[[ -7   0  48 -28]
 [ 31  -5  -5 -13]
 [-25  14 -15  -8]]
->
[[ -7   0]
 [ 31  -5]
 [-25  14]]

[[ 29  -8  27  45]
 [ -1 -21   9  33]
 [-37  -7  44  15]
 [ 19 -29  44  24]]
->
[[ 29  -8]
 [ -1 -21]
 [-37  -7]]

[[ 25 -25]
 [-23  28]
 [ 32  16]
 [ 24  27]
 [ 39  11]]
->
[[ 25 -25]
 [-23  28]
 [ 32  16]]

[[-12 -33 -30  -3   2]
 [-37  38   3  11  23]
 [-12  19 -21   8 -18]]
->
[[-12 -33]
 [-37  38]
 [-12  19]]

[[ 14  41  11]
 [  9 -33  16]
 [-19  29 -26]
 [ 19 -27  10]]
->
[[ 14  41]
 [  9 -33]
 [-19  29]]

[[-40  40 -40]
 [ 37 -37  37]
 [-38  38 -38]
 [ 41 -41  41]]
->
[[-40  40]
 [ 37 -37]
 [-38  38]]

[[  7   8  47 -10]
 [  2 -44  -8 -40]
 [  2   2  22 -10]]
->
[[  7   8]
 [  2 -44]
 [  2   2]]

[[ 45 -31  18   3]
 [-10  -2  39 -31]
 [-45 -20 -46  25]]
->
[[ 45 -31]
 [-10  -2]
 [-45 -20]]
---
[[ 33 -44   9  44  28   2  14]
 [ 34 -42  13  44  26   6  19]]
->
[[ 33 -44   9  44  28   2  14]]

[[-20 -24 -12 -24  -5   8  14 -12 -40  10   7]
 [-22 -10  -2 -15  -9  10  22   0 -19  16   1]
 [-13 -14  -3 -16  -9   9  23  -1 -20  16  -2]
 [-19 -10   2 -23  -6   4  22   2 -11  20   1]
 [-17  -7  11 -12  -8   9  27  12   5  25 -10]
 [-17   5   8 -10 -10   6  29  15   4  27 -11]
 [-17  -7   1 -23  -6   4  25   2 -14  19  -4]
 [-17  10  13 -10 -10   9  31  17   9  33 -12]]
->
[[-20 -24 -12 -24  -5   8  14 -12 -40  10   7]
 [-13 -14  -3 -16  -9   9  23  -1 -20  16  -2]
 [-17  -7  11 -12  -8   9  27  12   5  25 -10]
 [-17  -7   1 -23  -6   4  25   2 -14  19  -4]]

[[ 27  31  10  41 -14 -10  -7  33 -13  25]
 [ 18  20   8  28 -10  -8  -6  22 -10  16]
 [  8   8   4   5   0  -1  -3   7  -1   9]]
->
[[ 27  31  10  41 -14 -10  -7  33 -13  25]
 [  8   8   4   5   0  -1  -3   7  -1   9]]

[[-13  -4   9]
 [-14  -4  -1]
 [  9   5  27]
 [ -9   3  21]
 [-10 -10 -10]
 [-10   0   7]
 [-28   5  22]
 [ 41  -1   5]
 [ -7 -12 -13]
 [-12 -12 -23]
 [-11 -12 -26]]
->
[[-13  -4   9]
 [  9   5  27]
 [-10 -10 -10]
 [-28   5  22]
 [ -7 -12 -13]
 [-11 -12 -26]]

[[-21  18]
 [  1  -3]
 [-39  40]]
->
[[-21  18]
 [-39  40]]

[[ 26  28]
 [-34 -35]
 [-50 -42]]
->
[[ 26  28]
 [-50 -42]]

[[-38  28 -41 -44  22  42  37 -15 -26]
 [ 41  34   5 -44  34  43 -34  41  43]
 [ 38  10 -13   2   2 -30 -18 -36  13]
 [ 19  26 -20  23 -36  31  -3 -11  20]
 [-20  38 -25 -38  39  41 -24   2  27]]
->
[[-38  28 -41 -44  22  42  37 -15 -26]
 [ 38  10 -13   2   2 -30 -18 -36  13]
 [-20  38 -25 -38  39  41 -24   2  27]]
---
[[-18   4 -44   6]
 [-42  18  15 -10]]
->
[-18  18]

[[ 21  39]
 [ 28  22]
 [-23 -22]
 [-17 -16]
 [  8   6]]
->
[21 22]

[[-40  -3  18]
 [-38  33 -22]
 [-12  15   0]]
->
[-40  33   0]

[[-15  -4  33  43  -1]
 [-19 -16  10  39 -26]
 [ 12  -1 -25 -33 -12]
 [-12   6   0  41  16]
 [ -3  40  28 -22  12]]
->
[-15 -16 -25  41  12]

[[-13  12  -1]
 [  1  39  18]
 [ -1  -7  -5]]
->
[-13  39  -5]

[[-19 -30  17]
 [-40 -15 -20]
 [ -9   3  -6]
 [-26 -44 -27]]
->
[-19 -15  -6]

[[ 33  26  34 -11 -27]
 [ 36  32  42  -9 -38]
 [ 37  32  42  -9 -38]
 [-35 -32 -41  10  42]
 [-35 -32 -41  10  43]]
->
[33 32 42 10 43]
